Rows and roughly how far along a hidden order each lies, from 0 to 10
(in the rows, 128 means zero)
[140  86 135 118 145 110  83 115 131 162 109 141 134 151  80 111 135  77
 121 255 115 118 249 102 125 127 122] | 0
[136 173 109 138 125 143 150 135 120 150 129 123 131 112 158 137 124 107
 108 171 145 139 202 139 117 120 134] | 2
[109  79 155 126 141 162 108 139 133  77 129 141 119 131 147 132 121  67
 150  35 132 110  95 124 124 178  88] | 5
[ 99 139 122 133 125 129 131 130 128 153 131 128 127 132 191 126 124 111
 128 103 128 126 220 118 115  95 133] | 5
[116 110 141 124 138 123 114 124 124  98 118 130 129 133 100 121 132 167
 131 166 124 124  96 131 103 167 115] | 2
[139 130 120 128 122 123 134 129 144 106 143 126 129 142 114 159 125 191
 125 112 123 121  90 115 162 164 151] | 7
[ 99 154 107 141 117 133 148 133 124 149 123 122 128 114 160 138 125 118
 135  31 138 126 198 134 124 179 140] | 6
[113 105 132 125 132 129 116 127 139 137 137 136 127 146 148 124 124  84
 141 160 123 124 211 111 132 112 131] | 2
[124  96 142 127 132 157 128 137 155  58 118 132 121 134 124 169 119 167
 140 112 124 114 135 104 145 246 141] | 2
[107 115 132 130 127 138 129 141 134  99 110 118 120 138 161 142 124 222
 106   1 122 101  80 113 132 172 119] | 10
[119 158 101 142 111 151 167 145 127 161 144 127 125 113 147 101 117  77
 122  20 151 137 190 147 138  88 128] | 6
[ 35 149 121 142 132 130 123 130 115 118 124 118 131 129 176 143 131 186
 130  91 128 130 212 134  59 201 121] | 3
[134 104 129 127 122 143 132 141 149 103 147 137 119 131 132 138 120 105
 134  82 130 121  80 126 185 129 133] | 9
[144  54 167 113 145 157 110 135 157  40 114 130 124 152  39 146 121 166
 126  36 122 103  42  98 133 242 109] | 1
[142  69 144 119 129 144 120 138 167  97 130 138 119 148 136 146 118  74
 136 112 120 113 148  98 191 154 144] | 4
[132 109 130 123 132 118 112 119 136 134 120 136 130 138 100 129 130 133
 135 202 119 123 187 110 139 166 142] | 1
[152  82 147 122 142 152 107 133 142  80 117 149 121 141 113 125 123 139
 133 213 124 114 133 112 149 175 114] | 1
[150  55 148 108 143 111  80 111 138 171 111 144 131 169  89  84 129  76
 135 113 111  98 230  78 130  92 106] | 1
[173 140 123 125 118 128 148 131 147 121 124 123 126 119 148 166 124 102
 120 161 127 126 129 117 189 140 168] | 5
[165  96 134 126 130 150 123 137 137 138 138 144 119 127 123 106 118  32
 129 100 136 132 143 116 159  52 107] | 8
[138  88 139 127 133 151 112 137 132 124 141 146 119 132 143 115 119  35
 141  17 134 115 122 116 151  95  92] | 9
[181  89 143 115 134 127 107 126 142 127 132 146 122 146 121 109 125 111
 130 163 118 121 104 105 171  58 122] | 8
[165 128 109 133 111 124 147 129 144 160 137 133 124 111 117 140 122  45
 136 137 132 143 174 115 187 107 165] | 8
[175 123 117 120 120 104 126 117 136 194 139 137 131 132 121 102 129  17
 131 235 125 139 198 118 176  16 153] | 4
[156 120 117 138 119 173 155 145 139 133 135 144 117 114 143 102 110  62
 140  73 148 133 211 118 153 120 123] | 5
[ 87 105 133 123 134 116 106 123 130 124 124 133 130 146 121 117 134 145
 144 137 117 115 135 132 119 162 120] | 2
[172  36 152 112 141 150  88 133 160 123 117 160 117 166 133 105 115  65
 134  74 117  85 200  70 190 122 106] | 5
[ 97 123 134 130 131 139 123 131 119 119 137 125 127 133 155 133 123 141
 136   1 133 111  91 122 101 145  98] | 8
[122 108 129 133 130 145 124 131 131 124 126 133 125 125 103 133 122  86
 139  73 134 127 185 113 119 173 118] | 5
[ 80  89 133 130 126 148 123 144 153  66 165 142 118 143 107 138 119 139
 157  84 127 125  60 135 159 182 124] | 7
[155 123 110 130 121 129 132 133 132 193 130 141 122 136 160  82 121  68
 114 112 132 126 242 113 155  11 127] | 9
[169 140 122 129 129 130 131 130 124 139 132 139 125 116 101 103 130 132
 118 255 132 150 114 140 139  60 130] | 5
[110 123 136 139 134 180 144 152 140  51 147 135 118 122 137 149 114 179
 129 152 143 137 103 135 115 186 116] | 4
[132 105 138 125 123 141 136 141 162  51 130 122 121 138 138 189 122 189
 120  62 119 107  37 112 189 232 157] | 7
[138 103 141 124 130 139 123 132 136 124 108 132 121 131 178 127 124 109
 127  52 122 109 152 107 144 127 124] | 7
[151 124 125 128 123 131 133 129 124 178 126 135 125 114 147  97 126   7
 133 123 135 139 190 130 145  41 123] | 6
[121  96 121 131 132 144 115 140 130 150 108 142 121 136 122  96 124  96
 115  35 133 106 218 118 141 140 100] | 5
